Below is a small trained network, with its code and all its weights. Each question gives an input and a class and asks what happens when units are switched off, that is, made to give their printed mean instead of their output.

import numpy as np


def w(rows, s, z=0):
    codes = np.array(rows[::2]) - 128.0
    scale = np.full(codes.shape[1], s)
    scale[-1] = z or s
    return codes * scale


def norm(h):
    return h / np.sqrt((h * h).mean(-1, keepdims=True) + 1e-5)


def f(y):
    return np.maximum(y, 0)


def log_softmax(a):
    a = a - a.max(-1, keepdims=True)
    return a - np.log(np.exp(a).sum(-1, keepdims=True))


def net(x, mask):
    res = np.array(x, float).reshape(1, 8) / 4 @ E
    u = 0
    for l in range(4):
        y = f(norm(res) @ A[l][:, :-1].T + A[l][:, -1])
        res = res + np.where(mask[u : u + 10], y, B[l][:, -1]) @ B[l][:, :-1]
        u += 10
    return log_softmax(norm(res)[-1] @ U[:, :-1].T + U[:, -1])


A, B = {}, {}
E = w([
[128,127,125,127,127,128,126],'x0',
[129,129,132,127,128,128,131],'x1',
[145,152,85,112,41,1,84],'x2',
[23,159,147,141,96,147,121],'x3',
[141,165,179,30,104,156,101],'x4',
[123,39,157,126,63,149,126],'x5',
[128,126,126,128,127,129,125],'x6',
[178,183,116,181,52,189,124],'x7',
],0.0074)
A[0] = w([
[144,177,155,7,71,96,130,50],'L0N1',
[122,28,138,124,29,95,127,35],'L0N2',
[89,89,126,66,161,21,119,67],'L0N3',
[241,97,101,108,131,79,131,45],'L0N4',
[120,133,102,174,132,94,143,48],'L0N5',
[188,194,112,174,35,129,117,33],'L0N6',
[119,100,101,219,118,47,138,37],'L0N7',
[132,232,96,133,160,56,123,67],'L0N8',
[24,165,116,134,67,93,126,35],'L0N9',
[139,147,100,116,54,23,113,3],'L0N10',
],0.019,0.0044)
B[0] = w([
[135,79,92,167,132,205,2,243],'L0N1',
[179,211,75,5,170,132,155,219],'L0N2',
[62,96,76,175,34,122,240,246],'L0N3',
[39,201,223,136,139,72,71,237],'L0N4',
[133,98,117,109,107,162,71,171],'L0N5',
[48,73,62,154,57,105,232,252],'L0N6',
[140,77,108,162,109,215,2,223],'L0N7',
[185,206,89,13,159,135,158,240],'L0N8',
[59,184,220,138,157,58,83,224],'L0N9',
[197,91,199,166,206,158,187,254],'L0N10',
],0.023,0.0096)
A[1] = w([
[195,155,118,74,114,106,128,34],'L1N1',
[116,78,103,162,30,81,181,67],'L1N2',
[182,108,200,162,191,175,196,106],'L1N3',
[176,80,103,158,114,152,3,30],'L1N4',
[140,145,110,121,147,94,70,91],'L1N5',
[158,163,100,128,142,117,125,71],'L1N6',
[169,159,121,88,136,99,85,70],'L1N7',
[148,87,173,127,187,151,155,61],'L1N8',
[136,110,115,126,137,92,115,58],'L1N9',
[92,177,244,146,144,36,82,2],'L1N10',
],0.018,0.0019)
B[1] = w([
[154,143,90,90,214,126,160,160],'L1N1',
[89,111,60,150,116,100,253,244],'L1N2',
[189,58,179,172,156,87,140,253],'L1N3',
[140,84,63,154,174,229,39,231],'L1N4',
[122,101,118,151,100,136,183,166],'L1N5',
[147,99,206,53,124,144,148,147],'L1N6',
[128,129,80,150,104,131,194,171],'L1N7',
[193,151,149,190,143,129,157,208],'L1N8',
[123,138,144,138,97,148,148,128],'L1N9',
[32,213,183,103,121,52,46,254],'L1N10',
],0.019,0.0085)
A[2] = w([
[194,143,118,131,107,130,105,51],'L2N1',
[201,117,117,152,22,82,81,7],'L2N2',
[182,110,100,99,42,74,84,68],'L2N3',
[149,178,148,114,5,31,41,9],'L2N4',
[217,152,114,113,10,46,75,56],'L2N5',
[219,109,100,122,27,58,59,9],'L2N6',
[180,161,113,137,40,65,98,45],'L2N7',
[215,122,83,133,65,28,83,54],'L2N8',
[170,90,132,184,45,116,93,11],'L2N9',
[184,143,134,105,15,105,81,48],'L2N10',
],0.017,0.0017)
B[2] = w([
[89,92,140,123,128,98,143,165],'L2N1',
[150,155,134,141,159,108,137,138],'L2N2',
[142,146,114,141,178,143,103,129],'L2N3',
[104,123,123,136,216,2,99,255],'L2N4',
[130,103,132,123,124,106,67,133],'L2N5',
[104,159,95,131,101,156,77,132],'L2N6',
[129,146,117,169,163,122,110,138],'L2N7',
[144,137,115,150,127,91,116,140],'L2N8',
[154,143,152,96,137,129,106,197],'L2N9',
[149,96,147,95,132,144,146,130],'L2N10',
],0.025,0.0048)
A[3] = w([
[161,144,110,112,95,127,77,92],'L3N1',
[204,128,114,158,126,133,92,70],'L3N2',
[166,124,141,128,87,123,110,90],'L3N3',
[231,238,68,89,158,125,134,23],'L3N4',
[231,209,81,64,117,87,130,34],'L3N5',
[186,108,137,150,171,64,145,136],'L3N6',
[223,219,62,37,122,82,150,6],'L3N7',
[246,198,53,6,126,71,125,99],'L3N8',
[226,207,80,31,132,118,147,102],'L3N9',
[184,139,94,145,107,83,110,51],'L3N10',
],0.011,0.002)
B[3] = w([
[142,72,126,162,130,130,121,151],'L3N1',
[152,142,53,146,70,53,58,197],'L3N2',
[115,129,94,143,181,122,169,137],'L3N3',
[121,169,76,39,118,83,151,195],'L3N4',
[172,189,63,86,167,130,119,177],'L3N5',
[146,158,163,170,5,63,74,254],'L3N6',
[213,64,116,39,83,108,55,205],'L3N7',
[226,159,126,54,138,85,100,215],'L3N8',
[225,156,119,56,42,60,64,211],'L3N9',
[164,132,129,136,149,104,113,138],'L3N10',
],0.012,0.0046)
U = w([
[64,96,72,148,72,137,243,109],'0',
[122,86,91,152,153,248,14,99],'1',
[141,136,128,117,146,114,119,250],'2',
[48,196,205,116,152,82,74,98],'3',
[222,103,198,186,146,103,140,90],'4',
[205,172,109,1,137,141,146,91],'5',
],0.0099,0.012)

Each question gives the input, the list of numbers given to net, and the class t.
The units are the neurons (one row each of A and B). Each row of codes is followed by its name. A weight is (code - 128) times the scale printed after its matrix; where a second scale follows, it is the last column's (A, B and U).
mask holds one flag per neuron, layer by layer. A switched-off neuron (its flag False) gives its mean, the last column of its row in B, instead of its output. The means were averaged over made-up inputs and are rounded, as every weight is.
A unit's drop is (log p(t) with every unit on - log p(t) with that unit switched off) / (log p(t) with every unit on - log p(t) with every unit switched off).
The circuit of an input: a set's keep is (log p(t) with only the set's units on - log p(t) with every unit switched off) / (log p(t) with every unit on - log p(t) with every unit switched off). Starting from the 12 units with the biggest drops (on a tie, the unit counted first), units are removed one at a time, each time the one whose removal leaves the highest keep (on an exact tie, the one counted first), for as long as the keep stays at least 0.8.
circuit, biggest first: the units of the circuit, biggest drop first
top k neurons: the k neurons with the biggest drops, biggest first
k most important neurons of layer l: the k neurons of layer l with the biggest drops, biggest first
input [0,-1,7,2,-2,4,4,-1], class 4: circuit, biggest first	L0N10
input [-8,1,7,5,2,7,6,-4], class 4: 2 most important neurons of layer 0	L0N10, L0N8
input [-4,-6,3,2,-6,-6,1,4], class 1: top 3 neurons	L0N7, L0N5, L0N2
input [4,8,-1,5,-6,7,6,-2], class 5: top 2 neurons	L0N2, L0N1
input [5,-2,8,-3,-3,-7,6,-5], class 4: top 2 neurons	L0N10, L0N2
input [-8,0,8,3,-7,-6,6,5], class 4: top 3 neurons	L0N10, L0N1, L0N8
input [1,-7,6,5,7,1,-1,5], class 1: top 3 neurons	L0N1, L0N3, L0N4
input [-3,0,-1,5,5,-7,2,0], class 5: 2 most important neurons of layer 0	L0N8, L0N4
input [6,8,4,-5,3,1,0,1], class 3: top 2 neurons	L0N4, L0N7
input [-3,-5,0,-7,-5,4,3,-5], class 3: top 3 neurons	L0N4, L0N6, L0N1
input [-1,0,-4,-2,-8,6,-5,0], class 1: top 2 neurons	L0N7, L0N8
input [-6,2,-3,-4,6,-7,0,-1], class 5: top 3 neurons	L0N8, L0N7, L1N1
input [-7,-1,-7,8,-8,-7,3,-2], class 1: circuit, biggest first	L0N4, L0N6
input [5,2,-3,0,1,-4,2,2], class 5: top neuron	L0N10
input [-3,-1,8,-3,4,-6,-4,3], class 4: 2 most important neurons of layer 0	L0N10, L0N2
input [5,-6,-6,-6,-5,-7,3,-1], class 5: top 3 neurons	L0N1, L0N9, L0N10
input [2,2,7,6,-6,-8,-6,5], class 5: top 3 neurons	L0N8, L0N4, L0N1
input [8,-7,3,8,-8,6,-8,-8], class 0: 2 most important neurons of layer 0	L0N3, L0N1
input [1,4,0,6,1,8,3,-4], class 5: top 2 neurons	L0N2, L0N4
input [-7,2,8,6,6,2,-7,4], class 4: circuit, biggest first	L0N10
input [2,1,-6,8,8,2,-5,1], class 1: 2 most important neurons of layer 0	L0N4, L0N10
input [1,-8,8,-8,-2,2,-2,8], class 0: 2 most important neurons of layer 0	L0N6, L0N9
input [4,3,2,-3,2,-7,6,7], class 0: 2 most important neurons of layer 0	L0N6, L0N2
input [-5,-7,-5,-2,-5,5,1,-1], class 1: 3 most important neurons of layer 0	L0N3, L0N6, L0N8
input [-7,-7,7,0,-6,2,-1,-1], class 4: 2 most important neurons of layer 0	L0N10, L0N1
input [8,-4,-4,6,-3,-4,-2,-6], class 0: 2 most important neurons of layer 0	L0N4, L0N3
